Below is a small trained network, with its code and all its weights. Each question gives an input and a target symbol and asks what happens when units are switched off, that is, made to give their printed mean instead of their output.

import numpy as np


def w(rows, s, z=0):
    codes = np.array(rows[::2]) - 128.0
    scale = np.full(codes.shape[1], s)
    scale[-1] = z or s
    return codes * scale


def norm(h):
    return h / np.sqrt((h * h).mean(-1, keepdims=True) + 1e-5)


def softmax(a):
    e = np.exp(a - a.max(-1, keepdims=True))
    return e / e.sum(-1, keepdims=True)


def log_softmax(a):
    a = a - a.max(-1, keepdims=True)
    return a - np.log(np.exp(a).sum(-1, keepdims=True))


def net(x, mask):
    ids = ['αδεηθλμπστφψ'.index(c) for c in x.split()]
    T = len(ids)
    res = E[ids] + P[:T]
    u = 0
    for l in range(2):
        r = norm(res)
        for j in range(3):
            rows = slice(2 * j, 2 * j + 2)
            q, k, v = (r @ M[l][rows].T for M in (Q, K, V))
            z = softmax(np.where(np.tri(T) > 0, q @ k.T / 2**0.5, -1e9)) @ v
            o = O[l][rows]
            res = res + np.where(mask[u + j], z, o[:, -1]) @ o[:, :-1]
        u += 3
    return log_softmax(norm(res)[-1] @ U[:, :-1].T + U[:, -1])


Q, K, V, O = {}, {}, {}, {}
E = w([
[199,114,86,199,198],'α',
[152,70,126,107,131],'δ',
[131,122,144,127,90],'ε',
[228,47,162,137,98],'η',
[128,116,158,187,125],'θ',
[136,137,5,69,103],'λ',
[203,136,112,34,122],'μ',
[104,82,126,159,126],'π',
[146,87,126,100,164],'σ',
[102,121,215,125,154],'τ',
[65,162,110,131,143],'φ',
[166,152,141,134,158],'ψ',
],0.025)
P = w([
[244,104,175,137,122],'0',
[254,65,198,137,77],'1',
[219,116,174,159,81],'2',
[189,148,155,161,88],'3',
[175,170,149,151,100],'4',
[166,172,141,134,105],'5',
[181,179,141,145,94],'6',
[163,172,141,134,94],'7',
[167,161,154,139,94],'8',
[189,146,153,122,79],'9',
],0.0041)
Q[0] = w([
[107,130,127,96,143],'0.h0',
[121,40,170,125,150],'0.h0',
[93,174,162,76,115],'0.h1',
[124,181,11,169,109],'0.h1',
[166,103,173,75,149],'0.h2',
[130,196,106,72,134],'0.h2',
],0.012)
K[0] = w([
[102,131,213,139,2],'0.h0',
[54,27,56,128,128],'0.h0',
[89,92,125,206,93],'0.h1',
[103,64,59,93,35],'0.h1',
[220,223,81,107,111],'0.h2',
[112,185,209,94,123],'0.h2',
],0.0077)
V[0] = w([
[193,199,171,130,174],'0.h0',
[130,130,128,191,137],'0.h0',
[237,175,2,177,92],'0.h1',
[126,24,93,156,141],'0.h1',
[123,49,72,239,146],'0.h2',
[157,193,25,157,95],'0.h2',
],0.0086)
O[0] = w([
[185,195,168,231,181,119],'0.h0',
[160,50,194,161,46,132],'0.h0',
[140,175,37,196,143,135],'0.h1',
[47,171,1,19,96,254],'0.h1',
[61,104,83,189,109,201],'0.h2',
[231,122,25,113,120,29],'0.h2',
],0.0085,0.0029)
Q[1] = w([
[139,124,131,66,91],'1.h0',
[139,123,82,120,87],'1.h0',
[91,75,127,144,146],'1.h1',
[178,178,187,114,177],'1.h1',
[135,220,165,157,10],'1.h2',
[178,134,126,138,238],'1.h2',
],0.011)
K[1] = w([
[135,121,83,176,136],'1.h0',
[97,111,146,183,191],'1.h0',
[148,87,104,133,115],'1.h1',
[111,65,119,155,156],'1.h1',
[147,178,205,137,11],'1.h2',
[216,163,146,173,232],'1.h2',
],0.012)
V[1] = w([
[157,143,127,94,152],'1.h0',
[95,158,135,164,254],'1.h0',
[180,223,162,103,87],'1.h1',
[150,155,84,83,92],'1.h1',
[114,88,181,155,53],'1.h2',
[143,145,105,177,203],'1.h2',
],0.0087)
O[1] = w([
[162,254,202,181,211,119],'1.h0',
[61,157,37,180,215,3],'1.h0',
[9,250,95,80,19,84],'1.h1',
[163,162,115,38,147,167],'1.h1',
[89,167,65,204,132,174],'1.h2',
[220,3,165,141,84,32],'1.h2',
],0.0059,0.0021)
U = w([
[151,132,46,165,151,91],'α',
[115,103,134,84,180,144],'δ',
[128,177,166,112,44,202],'ε',
[167,109,156,130,30,2],'η',
[85,82,120,158,94,30],'θ',
[176,184,80,92,107,77],'λ',
[175,199,163,104,131,177],'μ',
[94,79,120,103,68,162],'π',
[93,151,137,117,204,241],'σ',
[102,125,248,123,118,30],'τ',
[105,132,158,169,147,106],'φ',
[169,142,142,181,161,122],'ψ',
],0.014,0.0051)

Each question gives the input, a string of symbols that net reads in full, and the target symbol t.
The units are the heads (2 rows each of Q, K, V and O). Each row of codes is followed by its name. A weight is (code - 128) times the scale printed after its matrix; where a second scale follows, it is the last column's (O and U).
mask holds one flag per head, layer by layer. A switched-off head (its flag False) gives its mean, the last column of its rows in O, instead of its output. The means were averaged over made-up inputs and are rounded, as every weight is.
A unit's drop is (log p(t) with every unit on - log p(t) with that unit switched off) / (log p(t) with every unit on - log p(t) with every unit switched off).
The circuit of an input: a set's keep is (log p(t) with only the set's units on - log p(t) with every unit switched off) / (log p(t) with every unit on - log p(t) with every unit switched off). Starting from all 6 units, units are removed one at a time, each time the one whose removal leaves the highest keep (on an exact tie, the one counted first), for as long as the keep stays at least 0.8.
circuit, biggest first: the units of the circuit, biggest drop first
most important unit: the unit with the biggest drop
which heads matter: for each layer, one digit per head in row order, 1 if its drop is at least 0.15 and else 0, layers parted by /
drop when u is switched off: that unit's drop, to one decimal
input θ λ λ α σ θ, target α: circuit, biggest first => [0.h1; 0.h2]
input φ π α α δ, target α: circuit, biggest first => [0.h1]
input φ θ ψ ψ σ σ σ, target ψ: which heads matter => 010 / 000
input σ λ μ ε ε, target μ: circuit, biggest first => [0.h2; 0.h0; 1.h0]
input μ μ δ, target μ: circuit, biggest first => [0.h2; 1.h0]
input ψ σ σ σ θ σ λ, target α: circuit, biggest first => [0.h1; 0.h0; 1.h0]
input μ σ σ, target μ: circuit, biggest first => [0.h2; 1.h0]
input π δ θ ε σ, target π: which heads matter => 100 / 100
input ε σ σ λ λ δ, target λ: which heads matter => 001 / 000
input σ ε σ σ τ σ σ η, target τ: circuit, biggest first => [0.h1; 0.h2; 1.h2]
input σ τ ε, target τ: which heads matter => 011 / 000
input α φ ε ψ φ, target ψ: which heads matter => 111 / 001
input μ μ φ, target μ: circuit, biggest first => [0.h2; 1.h2; 0.h1]
input λ μ ε λ π μ ε, target λ: most important unit => 0.h2
input φ ε σ σ θ ψ, target ψ: drop when 0.h1 is switched off => 0.2
input ε μ δ α α σ, target α: drop when 0.h2 is switched off => 0.2
input σ δ π σ ε τ ψ π ψ ψ, target ψ: drop when 1.h0 is switched off => 0.0
